Below are the code and all the weights of a small trained network. Each question names an input and a class and asks about switching units off, where a switched-off unit gives its printed mean instead of its output.

import numpy as np


def w(rows, s, z=0):
    codes = np.array(rows[::2]) - 128.0
    scale = np.full(codes.shape[1], s)
    scale[-1] = z or s
    return codes * scale


def f(y):
    return y / 2 * (1 + np.tanh(0.7978845608 * (y + 0.044715 * y**3)))


def log_softmax(a):
    a = a - a.max(-1, keepdims=True)
    return a - np.log(np.exp(a).sum(-1, keepdims=True))


def net(x, mask):
    res = np.array(x, float).reshape(1, 3) / 4 @ E
    y = f(res @ A[0][:, :-1].T + A[0][:, -1])
    res = res + np.where(mask, y, B[0][:, -1]) @ B[0][:, :-1]
    return log_softmax(res[-1] @ U[:, :-1].T + U[:, -1])


A, B = {}, {}
E = w([
[73,124,204,83,142,93,175,199,128,86,148,133],'x0',
[90,181,93,142,48,154,121,79,250,161,125,231],'x1',
[182,36,99,40,153,53,188,33,253,109,76,126],'x2',
],0.014)
A[0] = w([
[184,90,115,118,157,130,138,38,140,129,122,72,132],'N1',
[180,99,77,97,137,126,109,49,174,106,125,77,245],'N2',
[156,144,69,137,116,133,118,2,180,146,126,215,174],'N3',
[139,151,129,125,145,143,142,178,105,91,121,105,124],'N4',
[114,85,198,66,173,78,160,207,129,74,130,87,187],'N5',
[241,82,92,104,140,95,141,53,125,106,120,65,251],'N6',
[173,87,130,86,157,100,143,108,158,111,116,122,110],'N7',
[69,160,130,120,93,117,139,77,250,124,134,224,203],'N8',
[85,168,138,107,121,123,144,171,149,133,141,154,229],'N9',
[229,149,32,122,113,132,116,34,178,150,126,132,165],'N10',
],0.0098,0.002)
B[0] = w([
[198,117,156,122,189,106,137,57,132,156,87,195,185],'N1',
[149,151,124,192,134,76,194,148,55,213,69,183,199],'N2',
[36,80,113,195,121,188,141,105,255,163,94,65,229],'N3',
[176,163,120,125,125,140,102,119,129,140,191,59,164],'N4',
[78,38,241,57,96,120,105,107,134,77,148,52,220],'N5',
[218,112,76,93,181,28,132,56,88,95,65,130,208],'N6',
[197,111,129,109,212,136,199,148,45,155,127,171,187],'N7',
[107,184,64,71,59,166,188,208,232,139,159,232,251],'N8',
[106,123,169,81,154,142,104,169,56,72,128,145,167],'N9',
[75,76,208,212,58,178,164,24,64,157,65,92,213],'N10',
],0.012,0.024)
U = w([
[80,163,115,56,87,172,116,204,231,80,148,252,200],'0',
[185,81,123,133,197,59,158,65,140,159,50,157,186],'1',
[40,84,123,219,66,192,151,67,231,189,78,83,85],'2',
[90,59,228,87,146,102,105,110,162,55,175,2,170],'3',
[97,239,140,210,112,181,47,192,49,128,222,107,253],'4',
[181,153,88,138,184,108,37,120,124,97,161,88,29],'5',
[133,128,100,102,147,86,211,140,207,172,103,170,4],'6',
],0.0081,0.0018)

Each question gives the input, the list of numbers given to net, and the class t.
The units are the neurons (one row each of A and B). Each row of codes is followed by its name. A weight is (code - 128) times the scale printed after its matrix; where a second scale follows, it is the last column's (A, B and U).
mask holds one flag per neuron, in row order. A switched-off neuron (its flag False) gives its mean, the last column of its row in B, instead of its output. The means were averaged over made-up inputs and are rounded, as every weight is.
A unit's drop is (log p(t) with every unit on - log p(t) with that unit switched off) / (log p(t) with every unit on - log p(t) with every unit switched off).
The circuit of an input: a set's keep is (log p(t) with only the set's units on - log p(t) with every unit switched off) / (log p(t) with every unit on - log p(t) with every unit switched off). Starting from all 10 units, units are removed one at a time, each time the one whose removal leaves the highest keep (on an exact tie, the one counted first), for as long as the keep stays at least 0.8.
units of the circuit, in order: the units of the circuit, biggest drop first
most important unit: the unit with the biggest drop
k most important neurons: the k neurons with the biggest drops, biggest first
drop when u is switched off: that unit's drop, to one decimal
input [6,-2,5], class 3: most important unit : N5
input [-6,-4,-3], class 5: 2 most important neurons : N3, N5
input [-1,-2,-4], class 4: 3 most important neurons : N5, N8, N3
input [-2,8,-5], class 0: 2 most important neurons : N8, N9
input [-6,-7,-5], class 4: 2 most important neurons : N5, N6
input [0,-7,-7], class 3: 2 most important neurons : N8, N5
input [-5,4,-8], class 4: 2 most important neurons : N8, N10
input [-5,-8,-4], class 5: 3 most important neurons : N5, N10, N3
input [-8,-1,2], class 1: 2 most important neurons : N6, N1
input [-2,1,-5], class 4: 2 most important neurons : N8, N3
input [3,0,-6], class 4: 2 most important neurons : N8, N5
input [1,-4,-7], class 4: 2 most important neurons : N3, N6
input [5,-1,-4], class 3: drop when N8 is switched off : 0.2
input [8,-4,0], class 3: drop when N4 is switched off : 0.0
input [6,6,5], class 0: drop when N8 is switched off : 1.8
input [3,2,5], class 6: units of the circuit, in order : N8
